Below is a small trained network, with its code and all its weights. Each question gives an input and a class and asks what happens when units are switched off, that is, made to give their printed mean instead of their output.

import numpy as np


def w(rows, s, z=0):
    codes = np.array(rows[::2]) - 128.0
    scale = np.full(codes.shape[1], s)
    scale[-1] = z or s
    return codes * scale


def f(y):
    return y / 2 * (1 + np.tanh(0.7978845608 * (y + 0.044715 * y**3)))


def log_softmax(a):
    a = a - a.max(-1, keepdims=True)
    return a - np.log(np.exp(a).sum(-1, keepdims=True))


def net(x, mask):
    res = np.array(x, float).reshape(1, 7) / 4 @ E
    y = f(res @ A[0][:, :-1].T + A[0][:, -1])
    res = res + np.where(mask, y, B[0][:, -1]) @ B[0][:, :-1]
    return log_softmax(res[-1] @ U[:, :-1].T + U[:, -1])


A, B = {}, {}
E = w([
[119,123,103,78,151,193,1,146,80],'x0',
[62,92,108,184,253,59,124,128,71],'x1',
[144,140,128,152,135,144,135,118,113],'x2',
[27,185,42,145,142,189,162,173,180],'x3',
[123,135,139,156,139,150,119,94,137],'x4',
[182,100,179,92,224,196,197,190,186],'x5',
[213,93,82,208,126,103,51,193,221],'x6',
],0.0073)
A[0] = w([
[170,117,137,100,54,171,151,148,132,32],'neuron 0',
[79,118,78,163,202,76,161,137,131,140],'neuron 1',
[109,170,86,157,80,44,130,39,136,124],'neuron 2',
[106,121,119,118,215,103,74,142,86,106],'neuron 3',
[138,92,116,193,143,120,109,160,148,77],'neuron 4',
[155,108,145,102,189,171,149,146,161,78],'neuron 5',
[99,119,107,151,207,55,129,121,129,50],'neuron 6',
[112,119,104,152,172,82,124,137,94,186],'neuron 7',
[46,158,93,149,116,170,163,155,151,66],'neuron 8',
[216,61,241,89,130,59,89,76,75,122],'neuron 9',
[178,156,81,201,123,109,69,179,155,62],'neuron 10',
[161,121,132,181,127,92,94,171,180,99],'neuron 11',
[83,141,114,88,89,137,177,132,34,255],'neuron 12',
[63,191,46,125,135,164,135,180,168,96],'neuron 13',
[110,105,160,170,89,73,218,107,190,20],'neuron 14',
[152,85,153,111,184,177,171,143,135,181],'neuron 15',
[145,144,123,160,127,52,219,111,150,141],'neuron 16',
[179,130,76,148,99,106,96,153,161,115],'neuron 17',
[173,107,166,91,191,155,179,147,175,101],'neuron 18',
[103,100,113,173,171,109,111,146,73,199],'neuron 19',
[193,113,117,167,95,156,115,126,160,78],'neuron 20',
[92,161,169,77,121,132,141,107,87,65],'neuron 21',
[106,147,77,156,63,106,85,112,86,140],'neuron 22',
[139,127,154,98,189,185,145,159,161,133],'neuron 23',
[92,147,180,94,121,147,174,107,83,107],'neuron 24',
[163,77,116,197,105,122,122,157,160,122],'neuron 25',
[128,116,109,64,160,215,2,142,64,119],'neuron 26',
[124,147,98,109,20,208,150,139,184,58],'neuron 27',
[129,167,165,91,136,144,187,61,75,213],'neuron 28',
[174,199,114,70,73,130,124,116,161,115],'neuron 29',
[146,153,159,118,37,197,101,129,141,107],'neuron 30',
[185,70,173,100,118,92,107,95,117,32],'neuron 31',
[103,144,78,158,47,84,107,90,95,102],'neuron 32',
],0.0087,0.0014)
B[0] = w([
[101,87,165,143,182,169,180,91,62,169],'neuron 0',
[153,95,188,137,94,175,144,141,62,200],'neuron 1',
[157,95,61,117,115,102,150,87,158,205],'neuron 2',
[148,93,170,87,107,204,149,130,87,197],'neuron 3',
[76,140,201,86,163,106,125,124,117,166],'neuron 4',
[156,79,79,143,158,53,127,73,128,172],'neuron 5',
[118,53,232,118,137,170,180,106,75,185],'neuron 6',
[132,71,166,65,151,158,165,124,101,177],'neuron 7',
[103,159,103,184,64,89,117,187,96,191],'neuron 8',
[104,219,103,237,62,103,141,186,66,255],'neuron 9',
[64,171,158,98,184,92,126,139,155,202],'neuron 10',
[41,166,141,119,174,106,136,141,192,183],'neuron 11',
[116,146,146,69,172,100,103,153,189,216],'neuron 12',
[111,155,79,237,49,100,130,207,22,216],'neuron 13',
[224,136,139,57,28,227,3,167,162,197],'neuron 14',
[182,100,58,103,137,96,148,51,183,186],'neuron 15',
[231,146,116,73,53,235,5,173,204,197],'neuron 16',
[106,135,154,74,186,121,115,125,164,180],'neuron 17',
[163,100,31,134,134,48,207,88,128,198],'neuron 18',
[140,58,205,71,115,160,155,92,117,189],'neuron 19',
[80,163,159,120,156,138,146,125,120,167],'neuron 20',
[96,164,142,133,182,92,124,151,183,178],'neuron 21',
[205,86,47,114,159,56,204,48,161,207],'neuron 22',
[189,120,58,160,149,65,158,67,124,180],'neuron 23',
[41,180,134,115,190,102,95,162,178,190],'neuron 24',
[68,182,148,91,162,115,104,177,172,178],'neuron 25',
[194,122,80,110,51,188,8,133,203,243],'neuron 26',
[103,86,208,140,108,177,173,131,69,208],'neuron 27',
[88,206,143,107,177,118,109,161,188,209],'neuron 28',
[132,68,213,120,167,147,184,82,109,181],'neuron 29',
[135,56,215,74,135,158,200,97,68,190],'neuron 30',
[79,157,134,214,82,90,127,171,84,183],'neuron 31',
[167,43,53,100,172,64,196,78,153,209],'neuron 32',
],0.0064,0.0085)
U = w([
[158,83,51,138,149,69,174,77,143,108],'0',
[111,76,217,123,134,180,177,125,70,72],'1',
[168,124,113,111,84,192,48,155,162,254],'2',
[26,163,149,114,198,102,116,158,174,51],'3',
[88,155,112,246,83,104,139,177,59,91],'4',
],0.014,0.0033)

Each question gives the input, the list of numbers given to net, and the class t.
The units are the neurons (one row each of A and B). Each row of codes is followed by its name. A weight is (code - 128) times the scale printed after its matrix; where a second scale follows, it is the last column's (A, B and U).
mask holds one flag per neuron, in row order. A switched-off neuron (its flag False) gives its mean, the last column of its row in B, instead of its output. The means were averaged over made-up inputs and are rounded, as every weight is.
A unit's drop is (log p(t) with every unit on - log p(t) with that unit switched off) / (log p(t) with every unit on - log p(t) with every unit switched off).
The circuit of an input: a set's keep is (log p(t) with only the set's units on - log p(t) with every unit switched off) / (log p(t) with every unit on - log p(t) with every unit switched off). Starting from the 12 units with the biggest drops (on a tie, the unit counted first), units are removed one at a time, each time the one whose removal leaves the highest keep (on an exact tie, the one counted first), for as long as the keep stays at least 0.8.
circuit, biggest first: the units of the circuit, biggest drop first
top k neurons: the k neurons with the biggest drops, biggest first
drop when u is switched off: that unit's drop, to one decimal
input [0,-6,-8,-8,4,-2,5], class 4: circuit, biggest first : [neuron 9]
input [2,-7,-4,-1,-3,2,-8], class 3: top 2 neurons : [neuron 24; neuron 28]
input [-5,-7,7,2,-1,-6,-1], class 1: top 4 neurons : [neuron 27; neuron 30; neuron 29; neuron 18]
input [4,-1,5,7,-7,6,5], class 4: top 3 neurons : [neuron 13; neuron 22; neuron 32]
input [-1,-8,-8,-5,1,-7,2], class 1: top 2 neurons : [neuron 30; neuron 27]
input [6,7,-2,8,7,1,5], class 4: top 2 neurons : [neuron 13; neuron 8]
input [-7,-2,1,-4,5,1,-7], class 2: circuit, biggest first : [neuron 14; neuron 16]
input [5,7,-3,-8,-5,-4,-4], class 4: top 4 neurons : [neuron 9; neuron 31; neuron 30; neuron 29]
input [-8,8,0,-3,5,7,8], class 1: top 2 neurons : [neuron 6; neuron 1]
input [2,-7,-8,4,3,7,-4], class 0: top 2 neurons : [neuron 23; neuron 18]
input [-3,-5,-2,2,0,0,-7], class 3: top 2 neurons : [neuron 24; neuron 28]
input [-5,-2,4,-5,-8,-3,3], class 2: top 4 neurons : [neuron 16; neuron 14; neuron 13; neuron 8]
input [-3,4,0,-7,2,5,3], class 4: top 2 neurons : [neuron 9; neuron 31]
input [-5,-3,8,-5,-4,8,2], class 0: circuit, biggest first : [neuron 18]
input [6,0,0,1,-4,-6,5], class 0: drop when neuron 32 is switched off : 0.5
input [1,-6,3,-6,2,7,3], class 0: drop when neuron 15 is switched off : 0.1
input [-3,-3,-1,6,7,4,7], class 3: drop when neuron 25 is switched off : 0.1
